Rows and whether each has a hidden trait (one of two labels; each part has its own):
[-19 26 -14 2 -19 16 5 -2 -6 -6 7 0 -2 -7 7 2 -25 -6 16 -4 -3 3 -7 0 -13 -21 11 -13 -5] : (18)
[6 -4 13 -3 10 -14 -7 8 -9 -5 -7 4 -4 0 3 0 11 10 -1 0 -9 4 1 14 -1 4 15 -5 -5] : (18)
[-1 3 11 -13 -9 44 -11 15 70 2 -5 -19 0 -6 -13 -7 -57 -26 14 -12 0 32 -14 20 -68 -40 48 -34 0] : (24)
[3 -7 15 0 5 -35 -6 4 2 6 7 -9 -6 12 -2 10 7 2 9 -1 4 -17 18 3 5 5 -12 3 -12] : (24)
[35 -19 -16 -18 21 7 2 -23 -41 -16 -20 15 -3 -11 23 2 7 25 -31 21 -27 -7 -19 33 53 16 -18 0 29] : (24)
[6 -9 1 7 6 -14 -24 11 5 -2 3 -6 2 -13 -4 1 13 5 9 -8 4 -11 12 23 -9 -10 9 8 -15] : (18)
[-11 -14 -15 12 14 -52 15 -2 -14 13 26 32 9 4 -16 -6 23 -2 15 -14 41 -14 19 -21 37 39 -18 67 8] : (24)
[-2 -1 2 1 4 -13 -2 1 -7 9 -2 -3 -5 6 -7 6 11 -1 11 -2 -4 -4 3 -2 -3 7 1 6 3] : (18)
[59 -28 47 -36 6 82 -24 -2 41 -17 -68 -49 -12 -1 4 1 -15 23 -65 47 -87 25 -31 75 -48 -28 16 -100 7] : (24)
[2 -13 12 4 7 -9 -3 -3 1 4 -6 5 1 0 -11 4 21 9 -15 3 -3 1 7 -7 21 23 -14 14 8] : (24)
[-9 8 4 1 -1 9 -11 6 -9 -7 0 3 -7 -6 -2 1 -4 7 6 -1 -1 -1 -6 19 -3 -10 12 -3 -3] : (18)

[2 9 -1 -5 7 1 0 2 -7 -3 -8 -3 -35 11 7 -11 -6 -7 5 -8 -8 0 4 -1 18 3 10 -5 4 7 38] : (32)
[5 -14 0 5 -25 0 7 10 -5 3 3 0 -13 1 -3 18 -7 2 -8 6 5 -3 -1 -1 5 9 -12 12 1 0 -29] : (32)
[4 -2 -2 1 -9 0 6 11 -7 -4 -6 -3 -38 8 1 6 -14 -11 1 8 -4 -2 3 -2 20 8 1 6 4 2 1] : (32)
[2 -3 0 -2 2 1 1 -1 -3 7 3 1 -6 -2 -4 3 -1 7 -1 -1 5 2 -1 2 -8 2 -12 4 1 1 -9] : (36)
[12 -14 -1 3 -27 3 12 15 -23 10 1 -1 -81 10 -1 20 -21 11 -7 -5 11 -3 3 -6 19 18 -18 23 8 8 -10] : (32)
[4 -4 -2 -2 1 -1 6 11 -7 -2 -1 -1 -64 -1 -3 2 -12 -6 7 9 6 2 0 0 8 10 -6 8 5 0 -8] : (32)
[-3 0 1 -3 12 -1 -4 -5 4 6 7 3 12 -9 -5 -3 8 8 4 1 6 4 -3 6 -21 -4 -8 1 -3 -4 -18] : (36)
[-1 9 0 -15 27 0 -4 -4 2 1 -7 -3 8 7 -8 -11 -5 -5 16 8 -17 6 3 19 -4 0 -6 -7 3 2 10] : (32)
[-3 9 0 -12 28 0 -6 -10 4 -1 -5 -2 14 3 -5 -14 0 -6 14 7 -10 5 2 13 -6 -3 -1 -9 1 0 10] : (32)
[3 -3 0 -7 11 0 2 3 -6 7 2 0 -34 0 -8 1 -11 8 8 7 4 4 -2 9 -6 8 -17 7 3 2 -12] : (32)
[4 1 -2 -4 -2 0 5 11 -6 -4 -7 -4 -35 9 -1 -1 -13 -12 6 10 -8 0 4 5 21 7 0 0 5 3 5] : (32)
[4 4 -1 0 -8 1 3 5 -8 -1 -6 -3 -27 0 6 -3 -8 -4 0 -8 -4 -2 4 -7 20 5 7 1 6 7 31] : (32)
[-1 9 -1 -5 16 -2 -2 6 1 -11 -8 -4 -26 4 2 -15 -4 -19 10 8 -8 1 3 1 10 0 12 -9 3 0 21] : (32)
